Below are the code and all the weights of a small trained network. Each question names an input and a class and asks about switching units off, where a switched-off unit gives its printed mean instead of its output.

import numpy as np


def w(rows, s, z=0):
    codes = np.array(rows[::2]) - 128.0
    scale = np.full(codes.shape[1], s)
    scale[-1] = z or s
    return codes * scale


def f(y):
    return y / 2 * (1 + np.tanh(0.7978845608 * (y + 0.044715 * y**3)))


def log_softmax(a):
    a = a - a.max(-1, keepdims=True)
    return a - np.log(np.exp(a).sum(-1, keepdims=True))


def net(x, mask):
    res = np.array(x, float).reshape(1, 6) / 4 @ E
    y = f(res @ A[0][:, :-1].T + A[0][:, -1])
    res = res + np.where(mask, y, B[0][:, -1]) @ B[0][:, :-1]
    return log_softmax(res[-1] @ U[:, :-1].T + U[:, -1])


A, B = {}, {}
E = w([
[219,200,52],'x0',
[184,222,249],'x1',
[128,129,126],'x2',
[127,127,128],'x3',
[71,254,83],'x4',
[131,132,132],'x5',
],0.008)
A[0] = w([
[112,146,116,60],'N1',
[75,96,106,136],'N2',
[154,147,94,149],'N3',
[64,158,120,62],'N4',
[49,247,111,53],'N5',
[51,159,145,58],'N6',
[143,146,185,183],'N7',
[82,118,97,100],'N8',
[223,113,107,121],'N9',
[105,72,162,188],'N10',
[72,127,85,69],'N11',
[234,158,99,107],'N12',
[179,93,131,47],'N13',
[82,100,193,93],'N14',
[155,88,106,115],'N15',
[106,120,192,161],'N16',
[133,138,182,238],'N17',
[122,176,189,187],'N18',
[195,111,207,120],'N19',
[105,81,162,59],'N20',
[183,65,119,103],'N21',
[134,80,98,67],'N22',
[106,145,108,103],'N23',
[138,156,90,116],'N24',
[173,90,147,64],'N25',
[69,185,132,137],'N26',
[222,111,89,143],'N27',
[95,199,104,75],'N28',
[117,158,113,65],'N29',
[132,122,92,117],'N30',
[135,83,83,124],'N31',
[71,81,142,253],'N32',
[77,95,5,112],'N33',
[121,79,49,160],'N34',
[140,175,86,120],'N35',
[168,145,92,133],'N36',
[221,164,104,163],'N37',
[141,172,159,172],'N38',
[153,124,109,168],'N39',
[171,104,163,89],'N40',
[162,139,189,237],'N41',
],0.015,0.0031)
B[0] = w([
[173,124,221,131],'N1',
[115,137,99,177],'N2',
[29,76,160,157],'N3',
[185,103,203,158],'N4',
[196,85,154,230],'N5',
[120,24,175,162],'N6',
[141,146,79,176],'N7',
[177,141,98,161],'N8',
[71,78,142,176],'N9',
[107,143,107,184],'N10',
[194,134,130,168],'N11',
[113,54,114,195],'N12',
[156,91,191,150],'N13',
[47,50,128,175],'N14',
[136,193,182,159],'N15',
[114,104,94,170],'N16',
[184,188,7,176],'N17',
[94,144,59,193],'N18',
[138,164,128,192],'N19',
[122,128,158,161],'N20',
[161,150,186,181],'N21',
[253,161,121,164],'N22',
[113,137,217,141],'N23',
[114,71,157,156],'N24',
[249,118,245,154],'N25',
[175,84,129,182],'N26',
[28,76,126,185],'N27',
[177,86,207,183],'N28',
[123,120,176,140],'N29',
[124,141,134,147],'N30',
[136,215,156,179],'N31',
[116,134,86,198],'N32',
[163,203,110,249],'N33',
[117,200,96,216],'N34',
[112,63,155,172],'N35',
[67,71,159,160],'N36',
[83,157,107,197],'N37',
[130,197,47,174],'N38',
[63,117,103,144],'N39',
[190,160,159,154],'N40',
[115,167,63,189],'N41',
],0.0048,0.012)
U = w([
[171,242,40,66],'0',
[220,141,254,30],'1',
[146,96,21,250],'2',
[29,44,50,2],'3',
[108,188,112,229],'4',
[109,161,90,179],'5',
],0.0087,0.0027)

Each question gives the input, the list of numbers given to net, and the class t.
The units are the neurons (one row each of A and B). Each row of codes is followed by its name. A weight is (code - 128) times the scale printed after its matrix; where a second scale follows, it is the last column's (A, B and U).
mask holds one flag per neuron, in row order. A switched-off neuron (its flag False) gives its mean, the last column of its row in B, instead of its output. The means were averaged over made-up inputs and are rounded, as every weight is.
A unit's drop is (log p(t) with every unit on - log p(t) with that unit switched off) / (log p(t) with every unit on - log p(t) with every unit switched off).
The circuit of an input: a set's keep is (log p(t) with only the set's units on - log p(t) with every unit switched off) / (log p(t) with every unit on - log p(t) with every unit switched off). Starting from the 12 units with the biggest drops (on a tie, the unit counted first), units are removed one at a time, each time the one whose removal leaves the highest keep (on an exact tie, the one counted first), for as long as the keep stays at least 0.8.
units of the circuit, in order: the units of the circuit, biggest drop first
unit that matters most: the unit with the biggest drop
k most important neurons: the k neurons with the biggest drops, biggest first
drop when u is switched off: that unit's drop, to one decimal
input [8,-6,2,-3,-5,-7], class 3: 2 most important neurons	(N27 N9)
input [-8,2,-6,-5,-1,-7], class 3: units of the circuit, in order	(N14 N33)
input [4,4,7,7,-2,6], class 2: units of the circuit, in order	(N12 N33 N31)
input [-8,2,-1,-2,5,7], class 3: units of the circuit, in order	(N14 N6)
input [-6,3,7,7,0,6], class 2: unit that matters most	N17
input [-7,7,1,1,-2,0], class 0: units of the circuit, in order	(N17 N41)
input [-7,7,3,-6,0,0], class 0: units of the circuit, in order	(N17 N41)
input [-4,7,8,1,-3,-7], class 2: 2 most important neurons	(N14 N33)
input [3,-5,-8,-1,-8,-5], class 1: 2 most important neurons	(N25 N21)
input [-8,5,-1,0,-3,-2], class 3: 2 most important neurons	(N14 N33)
input [-8,6,-5,-8,4,0], class 3: 3 most important neurons	(N14 N6 N33)
input [6,-5,6,-5,8,8], class 1: 2 most important neurons	(N28 N5)
input [4,7,8,-1,-3,-4], class 2: 2 most important neurons	(N12 N33)
input [-8,5,3,2,-6,-7], class 3: units of the circuit, in order	(N14)
input [1,-2,-2,0,4,1], class 1: drop when N25 is switched off	-0.1
input [-4,-7,1,6,5,1], class 0: drop when N33 is switched off	0.3
input [3,-5,-2,5,-7,2], class 1: drop when N15 is switched off	0.1
